Each row of numbers belongs to one of the things below and depends on some of the facts about them. Some rows are named. Which thing is each other row?

Known rows:
brulem: [  9  28 -38 -54 -16  -6 -28   0  49   3  27  56   6  14 -39  -5   5   9
  -5  22  33  10   4 -33 -48  10  39   2  22 -18 -48 -27]
vidu: [-16   9 -76 -52 -20  34 -33  17   4 -24  24  47 -38  30 -25 -30  28  19
 -35 -42  18  11  -8  24 -47  28  50  14  66  35 -49 -25]
flobru: [-13 -43 -11   2   0  26   6  15 -27 -14   1  -2   6   7  -9 -19  12 -19
  -4 -32  -2 -17   9  22   1  -6  -2  13  38   4  14 -16]
grofar: [ 18  34  46  52 -25 -17   2  13  -4  35 -13   1 -17 -39 -11 -24  -3  16
  16  64  11 -26   3 -24 -62  -9  27  36   0 -28   3   3]
grigeflol: [  2 -14  52   1 -16  43  36  15 -31   7 -23  38 -57 -43  -2 -26   6  36
 -27 -32 -17  10  33  35 -17 -33  13  28   7  19 -40   0]
beteskim: [-25 -46 -20   1 -15  25  10  14 -28 -25   1  -6  10   7   1 -15  14 -19
  -1 -28   8  -4  10  32   6 -14   4  17  28  -5  20 -22]
flaplalos: [-12 -19  -3 -30  33   7  12   6 -27 -29  -9  10 -33  -2  -4   3 -11 -21
   3 -50 -34  -8  11  18  32   9 -14 -18  -5  18 -26  24]
kape: [-24  32 -13  18 -22   7  20   3   3  32 -21 -13   2   6   5  19  -2  40
 -15  -9   6  23 -28  16  28   8 -23  16 -18  18  50   6]
nuzim: [-29 -47 -20   1  -5  26   6  18 -29 -28  -2  -6  12   8  -2 -15   7 -29
   5 -31   3  -8   9  30   6  -7  -1  12  21  -6  20 -16]
brinis: [-27 -47 -18   4 -15  25  10  14 -29 -23   2  -6   9  10   1 -13  15 -19
   0 -25   7  -4  12  32   5 -14   6  15  30  -2  21 -22]
tena: [ 21  40 -16   3  29 -24 -20 -17 -11  77   7 -21 -15 -28   0  50  -9  36
 -74 -46 -34   2 -18 -34  52 -20 -21 -34  17  44  -4  38]
muga: [ 13  35  11  16   2 -45 -22 -18   8  -9  10 -14 -10 -12  10   0   4   0
  24  55  -1  -5 -11 -24 -37  -1  32 -12 -24 -18 -16   9]
lotrek: [-21  35  -3   3   1   6   7 -13  13  18 -11  -4 -12   0  17  21 -13  36
 -21 -23 -17  37 -28  13  28   8 -13  -9 -44  24  13  15]
tresko: [-19 -24 -14 -12  -1  10  34  19 -36 -20 -18   1 -16   6 -12  -3   0  -9
  13 -29  -5 -10  14  29  31   7 -20  14  18   7  16   6]
ganam: [-20 -25 -14 -16   3  11  31  22 -35 -21 -21   3 -19   8 -15  -2  -2 -13
  15 -32  -7 -14  12  30  31  11 -21  13  16   9  13   7]
skogi: [ 58  38  11  31  53 -67 -40   3 -14  69  11 -24  -3 -26 -40   9 -11 -19
  -9  27 -23 -81 -14 -81 -17  12 -11 -17  52   2  -6  43]
skipin: [ -2 -33 -11  32  -1  12 -18  17 -19 -23  14 -22  15   9   5 -19   1 -42
  23   5  -2 -30   5  -5 -25  10  21  10  20 -15  14   3]
druskik: [ 40 -16  19 -21  36 -15   9 -61  70 -31  25  26  43  12   7 -51  47  43
  -7  39  21 -12   9 -49   1 -24 -14   9   2 -26 -23 -27]
stodi: [  6  31   3  31  -3 -44 -12   3  -2   5  -2 -20   3  -7  -7  -3  -4 -14
  38  59   8 -29 -13 -28 -30  15  10   9  -7 -29  17  11]
maza: [-27  30 -14  17   0  10  16  10   5  29 -26 -10   1   9   1  17 -20  20
  -7 -21  -7  11 -32  10  33  26 -34  10 -30  13  46  17]

Facts:
(baskel, β, a); (beves, β, b); (brirusa, β, c)
(brovam, β, c); (brugruk, β, b); (brulem, β, f)
(bunanir, β, e); (dakon, β, f); (doflo, β, a)
(dralin, β, a); (dredal, β, d); (dribrutre, β, a)
(dromin, β, c); (druplil, β, a); (druskik, β, f)
(fatol, β, b); (flagiflol, β, e); (flaplalos, β, c)
(fleklal, β, e); (flener, β, b); (flipil, β, d)
(flozik, β, d); (ganam, β, c); (gasar, β, a)
(geklukles, β, e); (grefu, β, e); (grigeflol, β, c)
(grofar, β, e); (grulek, β, f); (kape, β, a)
(keflamik, β, c); (kisturul, β, e); (kliflo, β, b)
(klire, β, f); (klobrin, β, d); (klufoso, β, a)
(lari, β, a); (lopli, β, a); (lotrek, β, a)
(lutestu, β, a); (maza, β, a); (metas, β, f)
(muga, β, e); (nober, β, e); (nofa, β, a)
(nuflan, β, f); (nunuk, β, d); (paga, β, c)
(papem, β, d); (plamo, β, e); (plemodu, β, e)
(plitrom, β, d); (ridra, β, e); (ridron, β, a)
(roski, β, a); (ruson, β, b); (sigo, β, c)
(skamo, β, c); (skenar, β, a); (skipin, β, b)
(skiza, β, f); (skogi, β, e); (skotiles, β, a)
(stabrum, β, b); (stavitu, β, e); (stodi, β, e)
(studrisu, β, a); (stutik, β, d); (sukles, β, c)
(sutriplo, β, a); (talel, β, d); (tatrustes, β, c)
(tena, β, a); (tresko, β, c); (trimo, β, b)
(truste, β, a); (vegen, β, e); (vigavel, β, a)
(vububrel, β, b); (zasen, β, a); (zike, β, f)
(zoke, β, b); (zomer, β, f); (baskel, ζ, vububrel)
(beteskim, ζ, brovam); (beves, ζ, beteskim); (brinis, ζ, nuzim)
(brirusa, ζ, dakon); (brovam, ζ, vigavel); (brubri, ζ, zoke)
(brulem, ζ, vidu); (bunanir, ζ, stabrum); (doflo, ζ, skiza)
(dralin, ζ, stevas); (dribrutre, ζ, brirusa); (dromin, ζ, flagiflol)
(druplil, ζ, skipin); (druskik, ζ, nuflan); (fatol, ζ, dralin)
(fleklal, ζ, papem); (flener, ζ, druskik); (flobru, ζ, druplil)
(flozik, ζ, nofa); (gakluvu, ζ, flaplalos); (grefu, ζ, gasar)
(grigeflol, ζ, roski); (grofar, ζ, grigeflol); (grulek, ζ, keflamik)
(kape, ζ, zilo); (keflamik, ζ, klufoso); (kisturul, ζ, kape)
(kliflo, ζ, ridron); (klire, ζ, muga); (lari, ζ, ruson)
(lopli, ζ, skogi); (lotrek, ζ, tresko); (lutestu, ζ, brubri)
(metas, ζ, tena); (metu, ζ, staral); (muga, ζ, lotrek)
(nuflan, ζ, plamo); (nunuk, ζ, beves); (nuzim, ζ, dredal)
(paga, ζ, lutestu); (plamo, ζ, tigrograk); (plemodu, ζ, nober)
(plitrom, ζ, studrisu); (raklek, ζ, metas); (ridron, ζ, lari)
(roski, ζ, paga); (ruson, ζ, geklukles); (skamo, ζ, truste)
(skipin, ζ, skenar); (skogi, ζ, stapotri); (skotiles, ζ, plemodu)
(stabrum, ζ, grofar); (stapotri, ζ, gakluvu); (staral, ζ, tiplu)
(stavitu, ζ, tatrustes); (stodi, ζ, sigo); (stutik, ζ, nunuk)
(sukles, ζ, flener); (talel, ζ, brulem); (tatrustes, ζ, zomer)
(tena, ζ, lopli); (tigrograk, ζ, fatol); (tiplu, ζ, sutriplo)
(tresko, ζ, flipil); (trimo, ζ, sukles); (truste, ζ, baskel)
(vegen, ζ, kliflo); (vidu, ζ, metu); (vububrel, ζ, zasen)
(zasen, ζ, raklek); (zilo, ζ, brinis); (zoflin, ζ, doflo)
(zoke, ζ, plitrom); (zomer, ζ, vegen)

Rows to name:
No name comes twice in this set of rows, the named rows included.
[ 24 -35   7 -11  68   7 -34  -1 -27  19  19   9 -15 -12 -23  -6  -5 -32
 -45 -71 -46 -47   4 -22  11  -8 -11 -33  59  38 -41  21] => stapotri
[-34  46 -28  -9   7   8  -7  -1  21   7 -13   8 -20   8   8  18 -25  20
 -13 -31 -20  29 -38  10  21  33  -8 -10 -50  22   8  24] => sutriplo
[-30  31 -38  19 -48  -7  24  -1 -12  31 -13 -35  10  -5  18  39   7  46
 -28  -2  16  39 -13  16  45 -24 -10  12 -14   8  59  -1] => truste
[ 10 -22   2 -25  19   6  30 -28  -8 -39  -2   7 -22   9  12 -28  40  42
 -12 -25  -8   2  13  22  27 -10 -16   9  20  26 -22  -3] => sukles
[-15  23  -9  22  17   6  24 -14  24  11 -23 -12   8  15  15 -11   4  43
 -13 -13  -6   1 -35   1  45  23 -50  20 -26  15  53  16] => dralin
[ -1 -15  63  10 -17  47  39  19 -33   8 -28  40 -63 -54  -1 -30   0  35
 -28 -33 -22   7  39  35 -17 -38  15  33   0  14 -43   4] => paga
[  6 -30  44  45  -5  35 -17  10 -13 -13   8   5 -17 -34  20 -32  -4 -18
  -3  -2 -20 -10  22   0 -54 -23  45  14  -6 -13 -34   5] => zoke
[ 30  45  -3   3  48 -19 -24 -16  -5  84   3 -12 -17 -25 -12  42 -15  32
 -72 -55 -44 -14 -25 -42  45  -7 -32 -36  21  55 -12  47] => lopli
[-22 -18  -8 -28  16  10  18   2 -25 -41  -9  10 -31   2   3   3  -7 -13
   9 -40 -24   7  12  30  29   5  -7 -11 -13  11 -20  13] => sigo
[ 40  15  13  40  33 -50  11 -51  37 -28   3 -24  22  12  18 -65  57  51
  18  78  19 -46 -20 -44 -12  10 -23  34  10 -19  25   0] => plamo
[  9 -59  -4  10  37  21  24 -29  10 -48   2  -5  22  25  16 -72  60  29
 -17 -17   6 -34   3   8  22  -6 -38  36  43   9  21 -21] => tigrograk

The same things again, as new rows of numbers:
Some things and their rows:
flener: [ -3  -5   6  -7  -3 -53 -24 -59 -42 -29 -37 -51 -49 -16  24  39  12 -29
  21  10 -53 -26  32  25   6  37  10 -26  16 -21  32 -28]
bogru: [  8   4   2  -1 -11  -2 -11  -6   0  -3   7   7  -4   6  13  13   4   2
   1  17  -7   6  -4  -9   3 -10   5  -1  -4   3   8  -4]
ridra: [-11 -10 -17   7  29  36  -6  25  26  16   2 -19  35  13   5 -13   3  19
 -29  40  10 -11 -12  -9   0 -12 -21  12   6   4 -31 -11]
plamo: [-17 -14 -24  -3  31  38 -15  17  16   5   4 -37  30  19  18  -7  -3  11
 -37  47   2  -7  -2   7   2 -15 -33  21  13  -7 -33   7]
nuflan: [ 11  -3   0  -7  29  23   3 -15  -5  -1 -19 -43 -15 -17  55  -7  20   7
   7 -14  11 -36   0  44  22  -1 -18 -16  25   6   4   7]
tatrustes: [  0   6 -11  -8 -18   9   0   7  -1   9  33  35   8  18  -1  -2  -7   8
 -26   6   2  32   3  -5   3 -14   1   9 -12  -8  -2  30]
zilo: [  6   5   1  -1 -10  -1 -12  -8  -2  -4   6   6  -4   6  13  14   4   1
  -2  17  -9   6  -4  -7   3  -9   4  -1  -5   3   9  -2]
dralin: [ -8   5  -2  -9  14   9  -6   3 -22 -28   6 -11  -5  -7 -18  -9 -23 -20
   4 -33  16  16  10  29  -9   0 -26  31  -9  -6 -12  43]
staral: [  6   4   1  -1  -9   0 -12  -9  -1  -4   6   4  -5   6  14  15   3   0
  -1  18  -9   7  -4  -8   2  -9   4  -1  -4   2   9   0]
bunanir: [ -8  -2  14   7  51  66  -1  17  39  15  -1   3  54   5 -12   7  -2  46
 -29  40  14 -11 -10 -12 -17   9   6   8   0  13 -31 -26]
zike: [ 18   1  11  -3  28  18  10  -2   6   4 -22 -26  -6 -22  43 -10  18  13
  16 -23  20 -41 -12  31  20  -2  -6 -19  20  23   5  -7]
trimo: [ -1  -1   6  -8  -1 -55 -20 -61 -44 -27 -35 -45 -48 -18  21  38  19 -22
  15  14 -53 -28  39  32   9  43  12 -27  14 -22  30 -33]
klobrin: [-22 -16  -1 -16 -48 -36  16  -8   6  12   8  16   2  38   2  13 -25 -11
 -17  19 -46  14  15 -10  -2   7  37 -20  23 -24  23  11]
flozik: [-21 -12   1 -18 -47 -37  18  -8   5  11  11  21   4  37   0  12 -23  -5
 -22  22 -45  12  21  -2  -1  11  38 -20  21 -21  21   9]
gasar: [ -4   4  -4  12  11   9   3   2 -13  -7   2   4  -8 -20 -29 -16  -3 -13
  15 -37  21  17  -1  -1 -11   6 -17  12 -17  -8  -7  20]
metas: [ 33  -6  16  -4  -3  -3  30  16  18   5 -29 -24  -7 -15  31 -25  27  13
  36 -28  38 -49  -8  21  24 -16  -2 -10  31  30 -11 -28]
papem: [-25 -19  -3 -13 -49 -33  13  -9   8  12   6  10  -1  37   5  14 -28 -16
 -12  16 -47  17   8 -19  -5   4  33 -22  24 -26  25  15]
vububrel: [ 25   3  26 -17 -32 -81   0 -30   3 -33 -46 -40 -44   1  -4  23  12 -40
  48  -7 -21 -56  10  20  -4   6  35 -18  23   7  26 -64]
ridron: [ -6   5  -6  10  13  12   0  -5 -17  -8   5   2 -11 -18 -26 -13   0 -12
   8 -32  18  17   8  10 -10  10 -18  13 -16 -14  -8  22]
grulek: [ 19   4  13  -5  29  16  12  -2   4   3 -20 -21  -4 -22  41 -10  20  20
  11 -21  21 -44  -6  40  22   2  -3 -17  18  25   3 -10]

Name these rows:
No name comes twice in this set of rows, the named rows included.
[ -3  17  14  17  33  26   4   1  -5   0   4  31   6 -32 -43  -7  -6   6
  10 -42  22  15 -10  -6 -20  23   3   2 -31   7   2   7] => roski
[ 11  -5  -3  -2  29  23   4 -20  -6   4 -19 -41 -18 -21  56  -9  29   9
   5 -11  10 -36   3  42  23   2 -18 -21  24   1   4   3] => druskik
[  5   6  53  -9  18 -25 -14 -47 -16 -34 -47 -21 -18 -24  -3  56 -13  -5
  36  -8 -39 -28   9   4 -18  48  46 -26  10  14  36 -45] => stabrum
[-13 -10 -19   3  32  36 -10  23  20  13   4 -22  35  14   9 -11   1  19
 -35  42   5 -10  -8  -1   2 -11 -24  15   6   2 -31  -5] => vegen
[-17 -19 -22  11  29  45 -13  15  27  17  -2 -35  27  15  13  -8   3   8
 -24  40   5  -5 -17 -20  -5 -16 -27   8  10  -9 -27  -2] => geklukles
[ -2  -2  23 -30  -1 -57 -28 -39 -38 -54 -42 -57 -33  -3  26  46 -24 -38
  26  -2 -49 -30  19  36   2  21   9  -4  23   5  31  -8] => fatol
[ 26  11  -5 -10 -50 -14  21  14  42  14  30  35  -2  36 -26 -18  17  -5
  -9   5  29   2  -2   0  -6 -38  22   8  -5  -9 -10 -13] => skamo
[ 17   2  10  -4  29  18   9  -4   3   2 -21 -26  -6 -22  44 -10  18  15
  12 -22  19 -41 -10  35  20   0  -7 -18  19  23   6  -5] => brulem
[  4   7  -8  -3 -22   9   5   7   5  13  32  39   8  17  -7  -3  -1  12
 -22   7   6  29   4  -9   1 -13   6   7 -13  -9  -4  19] => dromin
[ -9  23 -12  29  35  -2  -7  15 -15  14   9  37  -4 -39 -34 -23  -6 -12
   5 -54  16  14 -36 -19  -8  13 -13 -10 -46  18  22  14] => studrisu
[ -6   4  -6  11  13  15   0  -6 -15  -7   4   1 -12 -19 -27 -13   1 -13
  10 -31  17  18   7   7 -11  10 -19  11 -15 -16  -8  21] => lari
[-12  -5 -18  -3  35  29  -7  26  16  11   8 -12  40  14   6 -12   2  27
 -42  46   8 -14   1  13   7  -7 -23  19   3   8 -34  -8] => stavitu
[  3  10  14   4  -2  37   3   2  19  16  27  52  20   7 -18  11 -10  24
 -16  -1   8  34 -14 -31 -17   1  26  -4 -20   0   5  12] => grigeflol

The same things again, as new rows of numbers:
Some things and their rows:
fleklal: [  2  -3  -4  -8 -10 -10   1  -7   7 -11  -1  -1   6 -26 -19   0   5  14
   4   4   4   0  -4   2  -2   1 -15   6  -2   2]
klobrin: [ -6   6   8  -1   1  14  -1   9   0  -2  -1  -3  32 -13   5 -10   8   7
  -6   0   9   9  21   1  10  -2  10   3  -1   5]
doflo: [  6   5  -2   9   6  -6  10  -5  -5   5   2   4 -10  11   2  -5   4   1
  -1  -1   0   3 -35  -4   9  -4   0  -3   4 -14]
paga: [ -6 -12  -7   1 -15  -9  12   2  -5   9  -7   1  19   3  15   3  -3  -1
  -1  -4  -8  -5   6  -9 -29 -17   5  -3   2  15]
talel: [-13   2  13   2  -5   6  -7   6  -1   5   2  -5  38 -12  -1 -12  13   0
  -5   0  17  12  20   1   5   1 -10   8   3  -3]
brulem: [ -3  -7  -1   7   7   2 -24  -5   0   2   2  -4  17 -22   5  -5   2 -14
  12   1  -5  -6   1   1 -15   8 -10  -4   2  -2]
plitrom: [ -7  27  -6  -3  -8  17   4  12  -5  22   0 -14  31 -28  20 -12  18  -1
  -9   5  -2   3  -7  -7  -8 -14  10  14 -16  18]
studrisu: [ 10  30 -19   5   1  -1  16   0  -9  27   1  -5 -13  -5  20  -5  12  -4
  -4   4 -14  -5 -63 -12  -5 -18  10   6 -14   2]
raklek: [ -2  -6  -7  -2  -2  30  -5  10   3  -3  11   3 -29 -17   6  20 -11 -10
 -11   6  14   7  21   4   7   9   6  -2  14   0]
nofa: [ 11   9  -4   6  10  -3  12  -3  -4   3  -1   4 -12  11   4  -4   2   2
  -1  -1  -2   1 -33  -5  12  -5   9  -5   1 -10]
flaplalos: [ -9 -14 -12   0  -4 -11 -13  13  12   3 -14  -2  16  27   8  21 -17  19
   6  -1  -1  11 -27   7 -10  -4  42 -16   6  -9]
gakluvu: [ -9   0  -5  -8  -3  17 -32  10  12  -4  -7  -5 -14  22   9  22 -15  11
 -13   7  17  12 -28  -1  -3  12  15  -2   3 -14]
flener: [-14  -8   9  -4   6  -3   6   6  -3  -5  -1  -9 -26  37 -16 -21  -3  -2
   3  -7 -14  -3  10  17  -3  10  -6  12 -19   5]
zomer: [ -8  -8  10  14   9   2 -20 -10  -3 -12   7  -1  16 -10   6  -7  -1   1
  10   6 -27  -8 -12   2  -8  11   3  -9   1  17]
stutik: [-12   1  12   2  -4  10  -5   7  -1   2   1  -5  37 -12   1 -11  12   2
  -5   0  14  12  18   1   6   1  -6   7   3  -1]
nuflan: [ -2  -9   5   1  16  -8 -16  -5  -3 -10   1  -4  12  -6   1 -12  -1 -14
  19  -1  -9  -5  10   4  -5  15 -10  -7  -9   5]
bogru: [ -1   1   4  -9  -2   9  -7   4  -2  -5   2   0 -17   9   8  10  -7 -11
  -9   4  11   2  18  -6   0   9 -10   3  -5   6]
tigrograk: [  6  12  20 -11   3 -12 -13  -1  -2   0   4   3  -4  29   3  15  -2 -18
   1   4  12  -1  46  -6  16  14 -18   1  -9   5]
dribrutre: [  1   2   0  13   2  -8   7  -7  -6   8   4   3  -8  10  -1  -6   6  -3
  -1   0   4   6 -40  -4   5  -3 -10   0   8 -18]
gasar: [ 11  10  -4   6  10  -3  12  -4  -4   3  -1   4 -12  12   4  -4   2   3
  -1  -1  -3   1 -34  -4  12  -5   9  -5   1 -10]

Which thing is each row?
No name comes twice in this set of rows, the named rows included.
[  5   4  -1  10   5  -8   8  -6  -5   7   3   3  -9  12   0  -5   5  -2
   0  -1   1   4 -35  -4   9  -3  -5  -2   5 -16] => kape
[-20 -14  10  -2   3  -6   5   5  -4  -5   1 -10 -25  35 -18 -24  -2  -4
   3  -7 -10   0   5  17  -7  11 -17  15 -16   2] => trimo
[-16 -33  -1  -6   2 -31  24   9  -9 -17  -4  -4   1  30  -2 -11 -10  -7
  18  -6  -4  12   7   7 -11   6  -4  -6 -15  15] => sukles
[ 15  23  21 -14   6 -11 -14  -2   0   3   2   6   0  31   6  22  -2 -17
   2   5   7  -6  57  -8  23  11  -7  -3 -11   7] => stevas
[ -6   5  10  -1   0  11  -2   8   0   0  -1  -4  33 -10   3 -10   9   4
  -5   0  11  10  22   1   9  -1   5   4  -1   3] => nunuk
[ -6  -3  -5  12  -3  33   7   8   5  16  15   2 -31 -20 -12   4  -3  -6
  -5  -3 -10  -8  39  23   7  -3  16   3  21  -2] => vububrel
[  3  10  -1 -10   3   2  -5   7   4  21  -8  -7 -13  15 -11  -6   1 -16
   2 -12   6 -12  42  11  -4  -1  -8  12  -9 -15] => ruson
[  7  16 -11   9  -2   2  13  -5  -9  18   0  -1  -8  -3  14  -8  10  -1
  -9   1  -6  -4 -55 -13  -9 -16  -2   5  -1  -5] => lutestu
[ -2 -12  -3  -2  -3 -18  12   6  -2   2  -5   2  14  17   7   9  -7  -2
  10  -4  -7   1  19   1  -8  -7  16 -11  -2  12] => sigo
[ -1  -6  -3   6   9   8 -21  -4   0  -2   2  -3  15 -25   7  -5  -1 -10
  11   1  -9  -8   1   1 -13   7  -2  -7   2   2] => zike
[  9  -9  -3  -8 -13  11   3 -14   6 -26 -14   8  11 -35 -12  -6  -1  27
 -14  -4   2 -14   4 -12 -17 -11 -10   3   9   6] => grofar
[ -2  17  -8 -11 -11  14  -3   6  -6  14   3  -7 -17  -6  22   7   2 -16
 -14   8   3  -6  -7 -14 -18  -3 -11  13 -15  17] => brubri
[ -1  -2 -15  -8  -8   0 -19   1  21 -11 -11  -5   7 -18 -17  14  -6  35
   0   6   7   7 -43   8   0   3  18   0   3 -15] => skogi

